[[134 142]
 [103 134]
 [142 113]
 [139 125]]
->
[[139 125]
 [142 113]
 [103 134]
 [134 142]]

[[123 120 108]
 [127 139 149]
 [125 127 114]
 [129 138 151]
 [120 150 138]
 [128 139 134]]
->
[[128 139 134]
 [120 150 138]
 [129 138 151]
 [125 127 114]
 [127 139 149]
 [123 120 108]]

[[130 136 125 128 131 122 129 124]
 [133 145 122 129 134 114 131 119]
 [134 141 147 154 124 127 125 126]
 [131 129 150 152 121 136 124 132]
 [127 125 129 128 127 130 128 130]
 [125 116 132 127 124 138 126 134]
 [128 132 120 122 131 123 130 125]
 [126 120 138 136 123 138 125 133]
 [127 125 130 129 127 131 127 130]
 [129 133 121 123 131 122 130 124]
 [130 135 125 128 131 122 129 124]]
->
[[130 135 125 128 131 122 129 124]
 [129 133 121 123 131 122 130 124]
 [127 125 130 129 127 131 127 130]
 [126 120 138 136 123 138 125 133]
 [128 132 120 122 131 123 130 125]
 [125 116 132 127 124 138 126 134]
 [127 125 129 128 127 130 128 130]
 [131 129 150 152 121 136 124 132]
 [134 141 147 154 124 127 125 126]
 [133 145 122 129 134 114 131 119]
 [130 136 125 128 131 122 129 124]]

[[134 129 120 108 115 129 142]
 [150 141 121 122 135 129 142]
 [120 134 140 131 125 134 137]
 [125 136 131 119 125 130 156]
 [140 139 124 128 134 134 149]]
->
[[140 139 124 128 134 134 149]
 [125 136 131 119 125 130 156]
 [120 134 140 131 125 134 137]
 [150 141 121 122 135 129 142]
 [134 129 120 108 115 129 142]]

[[121 123 138 147]
 [108 121 136 131]
 [126 142 132 126]
 [120 125 127 145]
 [133 116 113 120]
 [124 100 149 133]
 [131 123 126 103]]
->
[[131 123 126 103]
 [124 100 149 133]
 [133 116 113 120]
 [120 125 127 145]
 [126 142 132 126]
 [108 121 136 131]
 [121 123 138 147]]

[[116 142 154 145 147 136 145 139]
 [145 105 107 121 122 108 103 106]
 [117 146 155 144 144 143 153 146]]
->
[[117 146 155 144 144 143 153 146]
 [145 105 107 121 122 108 103 106]
 [116 142 154 145 147 136 145 139]]

[[140 115 142 138 104 147 125 125 116]
 [132 107 141 105 118 141 109 146 144]
 [101 150 104 149 124 137 139 107 119]
 [136 147 108 109 151 100 125 124 128]
 [123 133 114 108 124 128 113 116 114]
 [131 142 130 119 138 104 121 120 128]
 [113 145 116 115 143 120 116 138 115]
 [148 124 147 146 148 102 150 140 147]]
->
[[148 124 147 146 148 102 150 140 147]
 [113 145 116 115 143 120 116 138 115]
 [131 142 130 119 138 104 121 120 128]
 [123 133 114 108 124 128 113 116 114]
 [136 147 108 109 151 100 125 124 128]
 [101 150 104 149 124 137 139 107 119]
 [132 107 141 105 118 141 109 146 144]
 [140 115 142 138 104 147 125 125 116]]

[[135 128 134 128]
 [116 102 151 108]]
->
[[116 102 151 108]
 [135 128 134 128]]
